Here is a tiny trained network, its code and every weight. The questions are about switching its units off for an input and a class, where a switched-off unit gives its printed mean instead of its output.

import numpy as np


def w(rows, s, z=0):
    codes = np.array(rows[::2]) - 128.0
    scale = np.full(codes.shape[1], s)
    scale[-1] = z or s
    return codes * scale


def norm(h):
    return h / np.sqrt((h * h).mean(-1, keepdims=True) + 1e-5)


def f(y):
    return np.maximum(y, 0)


def log_softmax(a):
    a = a - a.max(-1, keepdims=True)
    return a - np.log(np.exp(a).sum(-1, keepdims=True))


def net(x, mask):
    res = np.array(x, float).reshape(1, 2) / 4 @ E
    u = 0
    for l in range(3):
        y = f(norm(res) @ A[l][:, :-1].T + A[l][:, -1])
        res = res + np.where(mask[u : u + 7], y, B[l][:, -1]) @ B[l][:, :-1]
        u += 7
    return log_softmax(norm(res)[-1] @ U[:, :-1].T + U[:, -1])


A, B = {}, {}
E = w([
[213,56,111,142,176,39,127,122,173,127,21],'x0',
[123,123,79,134,50,29,226,78,136,255,118],'x1',
],0.011)
A[0] = w([
[90,188,127,67,122,139,132,94,33,164,180,26],'0.n1',
[97,163,102,133,57,105,151,64,112,195,155,63],'0.n2',
[143,126,64,149,100,65,168,99,107,203,88,73],'0.n3',
[56,230,153,69,87,200,130,118,69,138,249,112],'0.n4',
[102,154,181,93,130,158,97,137,114,116,156,1],'0.n5',
[72,189,162,94,111,234,120,160,94,83,198,65],'0.n6',
[94,146,92,61,68,122,181,107,106,194,167,147],'0.n7',
],0.015,0.01)
B[0] = w([
[158,145,44,149,146,170,131,140,69,135,86,174],'0.n1',
[59,67,119,204,100,65,181,115,110,157,40,192],'0.n2',
[139,144,172,85,133,167,149,113,179,152,177,202],'0.n3',
[174,101,242,68,202,174,171,83,251,177,137,251],'0.n4',
[152,200,130,149,155,206,115,196,102,102,158,154],'0.n5',
[112,205,223,38,51,193,37,167,189,99,208,224],'0.n6',
[73,87,114,194,130,55,136,117,90,149,48,207],'0.n7',
],0.015,0.026)
A[1] = w([
[119,125,64,192,160,137,129,142,39,96,93,141],'1.n1',
[85,150,156,120,110,165,105,148,135,98,137,106],'1.n2',
[151,130,129,124,140,156,93,158,109,100,106,112],'1.n3',
[185,152,136,105,138,144,124,120,156,104,162,140],'1.n4',
[166,119,109,98,136,110,139,108,126,133,158,123],'1.n5',
[132,164,39,182,76,173,115,67,3,71,175,6],'1.n6',
[96,148,33,155,73,106,114,150,17,120,122,114],'1.n7',
],0.023,0.021)
B[1] = w([
[165,160,84,123,148,204,58,192,86,33,59,152],'1.n1',
[171,154,135,92,141,76,149,128,149,159,177,197],'1.n2',
[126,108,128,162,99,127,168,56,95,137,90,169],'1.n3',
[163,112,81,105,160,130,111,193,142,140,78,249],'1.n4',
[185,161,145,104,148,113,133,141,137,157,110,146],'1.n5',
[94,31,114,108,133,179,194,7,115,72,61,128],'1.n6',
[170,196,13,205,66,104,74,202,39,11,203,132],'1.n7',
],0.018,0.017)
A[2] = w([
[80,165,131,174,107,147,162,78,147,153,202,102],'2.n1',
[72,141,137,153,88,113,178,62,138,201,163,115],'2.n2',
[114,159,170,99,68,170,26,148,128,57,217,51],'2.n3',
[61,181,88,179,21,130,28,162,98,11,230,74],'2.n4',
[29,36,251,171,35,162,127,93,13,137,199,6],'2.n5',
[127,157,184,101,122,200,49,128,173,56,179,107],'2.n6',
[97,169,19,175,89,102,119,150,49,78,193,113],'2.n7',
],0.02,0.019)
B[2] = w([
[90,75,174,117,162,112,113,115,105,167,127,141],'2.n1',
[68,70,154,164,124,90,172,76,79,141,137,224],'2.n2',
[83,179,179,78,87,140,129,129,206,157,193,196],'2.n3',
[80,99,163,140,193,91,138,100,100,178,183,132],'2.n4',
[134,203,106,3,173,47,188,180,247,247,105,137],'2.n5',
[31,192,150,84,105,188,60,186,153,120,195,250],'2.n6',
[136,191,61,147,72,188,39,192,89,55,212,134],'2.n7',
],0.022,0.018)
U = w([
[61,222,98,183,109,155,39,203,71,32,247,42],'0',
[176,148,144,167,5,132,134,86,152,59,193,1],'1',
[221,134,128,76,189,104,142,178,170,159,122,156],'2',
[167,128,69,173,159,202,117,187,51,58,70,137],'3',
[192,122,140,182,10,148,140,77,155,51,227,1],'4',
[76,174,21,219,36,91,119,148,41,68,168,106],'5',
[79,181,198,48,150,209,36,183,187,109,200,176],'6',
[67,57,188,162,145,60,204,57,107,199,122,151],'7',
],0.023)

Each question gives the input, the list of numbers given to net, and the class t.
The units are the neurons (one row each of A and B). Each row of codes is followed by its name. A weight is (code - 128) times the scale printed after its matrix; where a second scale follows, it is the last column's (A, B and U).
mask holds one flag per neuron, layer by layer. A switched-off neuron (its flag False) gives its mean, the last column of its row in B, instead of its output. The means were averaged over made-up inputs and are rounded, as every weight is.
A unit's drop is (log p(t) with every unit on - log p(t) with that unit switched off) / (log p(t) with every unit on - log p(t) with every unit switched off).
unit that matters most: the unit with the biggest drop
top k neurons: the k neurons with the biggest drops, biggest first
top k neurons in layer l: the k neurons of layer l with the biggest drops, biggest first
drop when u is switched off: that unit's drop, to one decimal
input [4,-4], class 3: unit that matters most : 0.n6
input [7,4], class 2: top 2 neurons : [0.n2, 0.n7]
input [3,2], class 2: top 2 neurons in layer 2 : [2.n6, 2.n2]
input [8,-1], class 2: top 4 neurons : [0.n6, 0.n7, 2.n6, 0.n2]
input [8,2], class 2: top 3 neurons : [0.n2, 0.n7, 0.n6]
input [2,-3], class 3: top 2 neurons : [0.n6, 0.n4]
input [5,-1], class 2: top 4 neurons in layer 0 : [0.n7, 0.n6, 0.n1, 0.n2]
input [7,-8], class 3: top 4 neurons : [0.n6, 0.n4, 0.n3, 1.n3]
input [2,1], class 2: top 2 neurons : [0.n7, 0.n2]
input [8,-2], class 2: top 3 neurons in layer 0 : [0.n7, 0.n1, 0.n2]
input [1,-2], class 2: top 4 neurons : [0.n7, 0.n2, 0.n1, 0.n6]
input [1,6], class 7: top 2 neurons : [0.n3, 0.n1]
input [5,-8], class 3: top 3 neurons : [0.n6, 0.n4, 0.n3]
input [2,-4], class 2: top 3 neurons : [0.n7, 0.n2, 0.n6]
input [4,-8], class 2: top 2 neurons in layer 1 : [1.n3, 1.n2]
input [6,4], class 2: top 2 neurons in layer 1 : [1.n5, 1.n3]
input [6,-6], class 3: top 4 neurons in layer 0 : [0.n6, 0.n4, 0.n3, 0.n7]
input [-1,6], class 5: top neuron in layer 1 : [1.n7]
input [2,-2], class 3: drop when 0.n3 is switched off : 0.4
input [8,-3], class 3: drop when 0.n3 is switched off : 0.3
